Gen: [136 100  88 137 132]
banin: [136 100  86 137  96]
siz: [100  87  86 137 132]
q: [100  87  86 137 132] => siz
next: [100  86] => [137]
q: [100  87  86 137] => siz

zimek: [ 83 159 153  88  84 100 182  95 127]
Rit: [151 153 123 100 138  91  89  74  85]
zefe: [ 96 100 174 139 180 161  99 101  99]
fof: [183  74  99 146  83 137 172 130 162]
vak: [ 88 100 153 159  84  83 182  95 127]
loc: [91] => Rit, 5
q: [ 88 100 153 159  84  83] => vak
loc: [89] => Rit, 6
q: [ 88 100 153 159  84  83 182  95 127] => vak

Lenar: [136 122  99 106 153 117 119 118 159  91  86 111 110 153 112 120  99 157
 126 118 115 120 129 132 151]
Mol: [131 151  98 128 112 131 142 127 140 169 155 135 167 103 109 153 152 116
 128 113 120 141 157 107 144]
punut: [144 140 135 144 164 170 114 122 120 170  72 132 129 144  90 144 147 126
 148 112 123 147 121 152  73]
fotuf: [135 120 164 122 170 144 114 140 144  87 147 117 138 150  73 149 144 126
 121 163 119 135 120 116 158]
Nugo: [159 149 153 133 114  87 140 147 144 170 144 132 129 144  90 144 147 126
 148 112 123 147 121 107 155]
loc: [98] => Mol, 2
next: [114  87 140 147 144 170 144] => [132]
q: [135 120 164 122 170 144 114 140 144  87 147 117 138 150  73 149 144 126
 121 163 119 135 120 116 158] => fotuf
loc: [86] => Lenar, 10
q: [126 148 112 123 147 121 107 155] => Nugo
q: [135 120 164 122 170 144 114 140 144] => fotuf

dufek: [ 70 141 107  82 120]
Voso: [121 160 137 161 140]
Gog: [158 137 161 158 177]
nuko: [101 142 152 109  94]
Bima: [171 169 170 172  98]
vizor: [107 141  70 169 163]
q: [ 70 141 107] => dufek
loc: [121] => Voso, 0
loc: [171] => Bima, 0
q: [141  70 169 163] => vizor
q: [160 137 161] => Voso

Zun: [171 121 131 127  67 165 164 135 135 115  99 118]
Nisap: [171 120 132 127  68 164 105 135 135 115 100 117]
tigak: [172 121 131 126  65 165 104 134 135 116  99 117]
puvuk: [171 120 132 127  67 164 105 135 135 116  99 117]
las: [171 121 131 127  68 165 105 135 135 116  99 118]
Bet: [171 121 131 127  66 165 116 135 135 105  98 118]
seb: [171 121 131 127  66 165 104 134 135 116  99 118]
Ret: [172 120 131 127  66 165 105 135 135 116  99 118]
q: [171 121 131 127  68 165 105 135 135 116  99 118] => las
loc: [100] => Nisap, 10
q: [131 126  65 165 104] => tigak

Simo: [141 127 137 140 114  98 132  62  70]
balik: [141 126 137  98 114 132 140  62 163]
Riv: [127 138 126 140 114 127 132  62 181]
q: [127 138 126 140 114 127 132  62 181] => Riv
next: [126 137] => [98]
q: [141 126 137  98 114 132 140  62 163] => balik
q: [140 114  98 132] => Simo
loc: [181] => Riv, 8
q: [114 132 140  62] => balik
next: [127 137 140] => [114]

lokud: [149 126 127 133 147 132 121 156 129 117 111]
guten: [135 128 135 122 111 131 127 130 132 114  97]
ner: [137 131 128 135 134 128 127 134 131 113 117]
vugev: [159 135 133 138 154 131 129 138 137 118 117]
Tozis: [126 130 122 133 129 136 113 183 118 139 129]
Fiv: [161 126 138 133 159 132 134 141 134 116 111]
next: [135 134 128 127 134] => [131]
next: [128 135 134] => [128]
loc: [156] => lokud, 7
next: [136 113 183 118 139] => [129]
next: [132 121 156 129] => [117]
q: [134 128] => ner
loc: [136] => Tozis, 5

pivum: [112 161 151 125 107  99 109 114 143 143]
fuz: [129 125 125 151  99 107 161 109 114 118]
vuf: [158 186 132 195 118  87 100  74  70 141]
paz: [118  99 120  87  81 163 133 153 151 134]
duz: [106 103 126  94 147 131 156 132 139 112]
lon: [153 158 126 153  87  82 126  98  95 110]
Pideb: [129 143 125 151  99 107 161 109 114 118]
golug: [118  99 120  87  81 107 151 155 153 105]
komib: [112 106 143 132 124 140 164 131 116 143]
vas: [133 151 125  99 125  93 120 112 109 122]
next: [143 125 151  99 107 161 109 114] => [118]
next: [125 125 151  99] => [107]

keb: [128 131 119 138 112 146 131 114 139 111 129 126 130 119 102 123 124 131
 120 116 119 130 141 130 123 130 123 123 122 129 129 137 135 129 118 119
 128 129]
vulil: [108 135 140  97  99 123 110 148 108 124 145 159 105 131 134 120 129 136
  97  69  94 107 114 128 129 139 180 139 150 144 149 140  81 153 129 136
 134 124]
roru: [126 121 131 114 118 118 128 130 120 124 137 128 133 119 136 135 122 124
 123 126 127 134 131 136 133 131 130 131 127 122 134 141 125 125 136 126
 127 120]
pibi: [128 142 121 146 124 132 125 140 137 126 132 132 139 122 135 119 136 118
 130 127 145 115 105 111 148 126 133 142 115 141 128 107 113 108 145 141
 119 116]
vokid: [143 130 133 122 115 143 114 130 156 108 131 145 148 144 122  97 120 135
 145  94 135 134 114 142 131 116 131 135 137 124 103 100 137 118 124 156
 128 133]
Rek: [119 128 139 136 125 134 142 125 126 120 115 139 128 133 116 122 127 139
 124 120 111 112 148 127 129 122 129 138 127 133 124 121 134 127 129 123
 139 133]
lete: [138 118 113 112 108 138 146 137 121 134 126 135 128 108 128 130 123 120
 133 116 128 127 117 144 134 117 150 123 124 126 132 133 148 137 158 149
 135 131]
gop: [114 130 156 108 131 145 148 144 122  98 106 122 124 152 131 131 137 136
 139 118 132 131 123 133 104 137 140  81 152 120 110 133 128 109 128 103
 135 101]
paze: [154  89 122 111 113  90 134 119 122 136 125 155 131 136 120 166 137 106
 124 136 140 122 137 116 120 151 128 117  94 130 108 159 148 131 143 103
 124 147]
loc: [166] => paze, 15
next: [114 130 156 108 131 145 148 144 122  97] => [120]
q: [128 133 116 122 127 139 124 120 111] => Rek
next: [128 139 136 125 134 142 125 126 120 115 139] => [128]
q: [122 135 119 136] => pibi

Vek: [137 113 140 156 154 158 131 118 138 104 110 143 139 161 131 110 152 126
  96 130 133 153 150 111 113 147  98  91 130 150 145 130 121 144  90 132
 109 111 121 131 110 157 135 141 127 151 109 123 138 117 131 141 143 128
 143 124 119 124 119  94 151 152 126 160]
kizo: [ 98 133 116 139 132 106 132  96 113 111  96 136 121 110 104 109 187 142
 151 145 121  98 133 130 134 110 147 114 116  95 151 131 145 107 168 119
 125 133 124 139 130 106 114 130 126  99 162  89 109 113 122 126 118 116
 127 110 143 161 120 139 164 123 128 108]
Fud: [113 148 139 114 111 152 139  98 111 112 101 126 131 147 124 106 163 150
 120 144 117 137 159 137 120 123 122 120 111 104 125 118 149 121 127 121
 101 133 107 161 121 127 142 129 133 116 159 101 100 125 112 125 146 137
 130 130 156 137 141 119 142 127 123 112]
nek: [121 121 118 135 160  93 112 133 147 126 136 129 138 103 127 134 121 110
 141 125 112 121 119 123 106 119 138 122  92 139 124 119 124 123 150 101
 121 123 160  90 121 122 123 122 116  98 107 149 116 119 149 124 118 137
 117 125 138 126 117 128 129 112 129 150]
vepas: [ 86 136 126 119 118  88 130 103 126 113 117 131 114  99 109 107 172 149
 171 143 102  89 113 127 131 107 147 133 110 104 136 122 140  85 192 115
 133 137 138 144 128 111 128 121 124 102 162  95 100 111 134 111 114 124
 122 126 143 160 123 148 134 111 130 109]
sazot: [119 116 124 137 137 132  92 106 127 107 124 136 126 151 124  97 167 152
 136 137 109 127 137 113 123 128 117 118 132 129 124 115 127 119 129 131
 113 124 121 157 117 145 139 138 127 148 138 108 124 113 128 119 134 124
 133 118 127 135 119 116 134 137 130 148]
Gotu: [122 125 123 122 138  75 141 157 121 127 138 119 122 107 126 125 119 123
 134 108 104 125 127 133 115 128 111 152  96 115 114 117 104 129 142 129
 125 101 149 101 124 111 120 120 109 135 126 133 101 160 134 120 123 135
 124 131 139 131 125 118 128 135 140 148]
feser: [118 129 131 111 130  71 139 143 113 127 140 118 113 109 122 113 130 128
 139 107 107 117 125 138 121 123 111 157  99 105 119 115 108 118 155 123
 129  96 150 107 134 107 121 131 110 132 140 122  98 158 134 117 124 139
 132 133 151 137 124 123 127 139 142 140]
luz: [126 131 131 121 139  80 138 149 115 128 135 125 122 112 124 120 116 131
 137 104 111 121 127 131 117 120 104 145 103 111 116 119 114 124 137 137
 132  92 149 106 128 115 118 129 112 133 130 126 111 154 138 121 125 142
 130 127 144 132 122 120 129 137 146 147]
Nusi: [115 117 138 126 135 137 138 117 133 118 124 135 135 142 126  96 155 145
 130 129 116 127 133 125 115 131 115 114 128 137 127 113 121 121 118 126
 110 119 131 153 112 151 132 131 131 142 125 120 128 118 134 123 132 134
 133 128 120 128 122 109 133 130 135 159]
Sifol: [ 86 136 126 119 118  88 130 103 126 113 117 131 114  99 109 107 172 149
 171 143 102  89 113 127 131 107 147 133 110 104 136 122 123 126 120 134
 117 119 122 151 108 141 131 138 134 153 133 113 132 114 132 121 133 126
 134 122 117 127 123 114 138 141 129 146]
q: [161 121 127] => Fud
q: [121 121 118 135 160  93 112 133 147 126 136 129 138 103 127 134 121 110
 141 125 112 121 119 123 106 119 138 122  92 139 124 119 124 123 150 101
 121 123 160  90 121 122 123 122 116  98 107 149 116 119 149 124 118 137
 117 125 138 126 117 128 129 112 129 150] => nek
q: [122 125 123 122 138  75 141 157 121 127 138 119 122 107 126 125 119 123
 134 108 104 125 127 133 115 128 111 152  96 115 114 117 104 129 142 129
 125 101 149 101 124 111 120 120 109 135 126 133 101 160 134 120 123 135
 124 131 139 131 125 118 128 135 140 148] => Gotu
q: [125 127 133] => Gotu
q: [ 86 136 126 119 118  88 130 103 126 113 117 131 114  99 109 107 172 149
 171 143 102  89 113 127 131 107 147 133 110 104 136 122 123 126 120 134
 117 119 122 151 108 141 131 138 134 153 133 113 132 114 132 121 133 126
 134 122 117 127 123 114 138 141 129 146] => Sifol
q: [119 114 124 137 137 132  92] => luz

ranan: [129 115 128 130 124 124 125 134 125 133 127 132 125 116 119 143 110 136
 145 159 131]
Nub: [128 119 122 122 128 111 127 126 119 126 118 128 133 124 140 142 115 128
 141 187 114]
lik: [128 119 122 124 128 136 134 132 120 126 118 128 133 124 140 142 115 128
 141 154 114]
doned: [129 128 143 140 118 136 125 119 129 127 129 125 129 100 133 110 132 134
 153 124 130]
durip: [125 131 129 122 126 111 119 128 127 129 112 137 130 132 125 117 133 135
 138 152 121]
feli: [133 128 130 128 145 113 128 121 125 110 125 145 143 127 159 136 119 116
 133 132 114]
lamob: [125 134 135 118 131 131 137 128 128 124 136 120 135 107 136 143 142 122
 146 121 115]
q: [122 126 111 119 128 127] => durip
next: [133 127 132 125 116 119 143 110 136 145 159] => [131]
q: [110 132] => doned

Dape: [118 131 144 136 119 121 137]
kod: [127 146 180 110 137 141 110]
potap: [111 126 138 140 143 139 112]
vemi: [126 135 149 133 117 124 137]
bizor: [148 130 178 111 111 127 145]
q: [146 180 110 137 141] => kod
next: [138 140] => [143]
next: [127 146 180 110] => [137]
loc: [138] => potap, 2

dil: [120 188 147 111 117 124 107]
notov: [147 111 120 140 144 135 140]
samu: [147 111 120 124 117 129 145]
nug: [147 188 120 144 140 135 108]
vude: [107 150 135 109 113 125 121]
q: [147 111 120 140 144 135 140] => notov
q: [144 140] => nug
q: [188 120 144 140] => nug
next: [147 188 120] => [144]
next: [188 147 111 117 124] => [107]
next: [188 120 144 140] => [135]

kitom: [110 176  70  88 160]
ziral: [119 158 120 125 113]
voki: [ 94 167  72  77 143]
vef: [ 94 167  72 155  83]
Tamip: [119 158 120  93 113]
q: [119 158 120 125 113] => ziral
q: [ 94 167  72 155  83] => vef

Fusog: [146 146 119 130 167 168 106 111 130 157 132 107  88  76 116 142 170]
tezop: [133 145 126 129 115 132 133 118 138 127 120 120 141 136 124 146 123]
foza: [135 117 174 115 140 134 122 123  95 177  99 163 128  87 121  99 121]
next: [120 141 136] => [124]
loc: [122] => foza, 6

soro: [123 127 123 131 124 126 129 129 123 125 130 111 127]
sepe: [130 124 143  69  94 120 118 103  96 130 121 142 113]
Bab: [129 130 124 125  89 128 104 106 138 130 132 120 140]
soz: [133 124  89 138 106 125 128 124 104 128 133 138 124]
next: [130 111] => [127]
loc: [143] => sepe, 2
q: [124  89 138 106 125 128 124 104] => soz
next: [128 124 104 128 133] => [138]
q: [123 131 124 126 129 129 123 125 130 111 127] => soro
loc: [96] => sepe, 8

Lib: [142 124 171 121 101  99  78 125 106 128 157 108]
Fulo: [115  98 108 160 154 165 127 140 108 171  95 193]
Vumu: [142 159 171 121 101  99  78 148 121 162 134  72]
salo: [142 159 132 154 160  99 127 117 154 172 125  82]
tetu: [160 149 118  78 149 111 106 150 157  60 137  98]
mak: [133  99 132 160 124 165  99 155 103 104 137  98]
next: [115  98] => [108]
loc: [172] => salo, 9
next: [160 154 165] => [127]
loc: [155] => mak, 7
next: [132 160 124] => [165]
loc: [148] => Vumu, 7
next: [ 98 108 160] => [154]

boboz: [174 148 113 129 102 116  88 155  81 115 158 148 192 160 120 139 143 101
 113]
defo: [114 116 156 123 170 175 138 138 165 180 174 148 113 129  99 116  88 114
  86]
kuziv: [127  99 139  77 146 138 148 122 154  92 177 135 154 140 120  98 109  86
  82]
Dimob: [139 115 120  97 187 130 129 155 107 115 134 113 188 177  93 143 126 114
  74]
q: [139 115 120  97 187 130 129 155 107 115 134 113 188 177  93 143 126 114
  74] => Dimob
next: [129  99] => [116]
next: [174 148 113 129  99 116  88] => [114]
q: [102 116  88 155  81 115] => boboz
loc: [140] => kuziv, 13
q: [187 130 129 155 107 115 134 113 188] => Dimob
q: [148 113 129 102 116  88 155  81 115 158 148 192] => boboz

Nukin: [159 169 122 177 143 164  60 158 136 110 129  75  84 188]
gadi: [128 173 117 115 117 194  81 117 119 136 139  72  67 184]
Tipe: [ 76 109 121 138 124 138 137 130 124 123 142 111 106  94]
lin: [170 160 136 115 131 134  93 126 130 138 126 115 124 165]
pum: [159 162 129  74 106 139  96  96 124 159 137 113 114 174]
lofil: [ 90 175 106 150 117 192  88 128 128 137 147  73  62 160]
tumo: [ 96 135 129  89 101 160 128 103 132 147 130 106  95 123]
gesu: [127 158 111 168 136 171 117 137 126  89 136 116 110 163]
seba: [ 92  99 139  71 101 116 162  94 126 166 132 146 138  91]
q: [159 137 113 114 174] => pum
loc: [163] => gesu, 13
loc: [170] => lin, 0

kegef: [123 115  99 110 117 137 142 170 152 122 121 166 136 141  99 141 156]
rus: [113 119 131 143 161 149 125 130 162 132 137 105 124 124 114 136 137]
Lig: [127 110 153 136 119 134  97 113 103 128  85 122 129 167 139 121 155]
nov: [124 122 104 113 119 131 143 161 149 125 130 162 132 134 105 139 148]
Rere: [ 87 116 149 152 144 166  98 124 108 130  79 113 138 169 131 122 156]
voza: [124 103 130 131 136 149 107 131 119 128  91 107 143 157 125 125 144]
zike: [126 104 142 127 104 134 102 134 111 123  77 154 127 180 125 128 179]
Ruzam: [120 113  87 116 147 152 144 166 158 135 133 119 152 120  99 138 124]
roge: [127 103 145 134 126 143  98 121 107 126  80 115 136 168 133 123 155]
next: [ 80 115 136 168] => [133]
q: [ 87 116 147 152 144 166] => Ruzam
next: [113 119 131 143 161 149 125 130 162 132 134 105] => [139]
loc: [77] => zike, 10

resek: [131 132 153 154 124 154  85]
gos: [112 123 131 128 133 125 125]
pegi: [140  86  78 127 116 124 161]
next: [127 116] => [124]
loc: [85] => resek, 6

Lisu: [153 179 168  73 136  77 164 108 143 186  85 100 126  96 156  87 182  72
 159 149 178]
Dibev: [190  95  85  67 186 120 104 108 143 186  85 100 126  96 169 111 162  82
  93  84 164]
sabor: [ 95  85  67 186 120 104 108 143 186  85 100 127 126  96 165 179 111 178
 133 187 184]
rim: [121  79  66 153 182 168  73 136  77 164  93 189 154 130 159  91  72 112
  87 158 173]
q: [ 95  85  67 186 120 104 108 143 186  85 100 126] => Dibev
next: [179 168  73 136] => [77]
q: [153 182 168  73 136  77 164] => rim
q: [153 179 168  73 136  77 164 108 143 186  85 100 126  96 156  87 182  72
 159 149 178] => Lisu
q: [ 95  85  67 186 120 104 108 143 186  85 100 127 126  96 165 179 111 178
 133 187 184] => sabor
next: [ 77 164 108 143 186  85] => [100]

sos: [151 148  77 163  74  87 132  80 103 145 114]
lek: [112 179  77 115 177  85  77  82 136 111  74]
bola: [ 73  93  85 163  95 116 108 140 111 168  90]
Dodaf: [ 87 132  83 103 118 166 171 111 169 175 165]
q: [103 118 166 171] => Dodaf
next: [ 87 132  80 103] => [145]

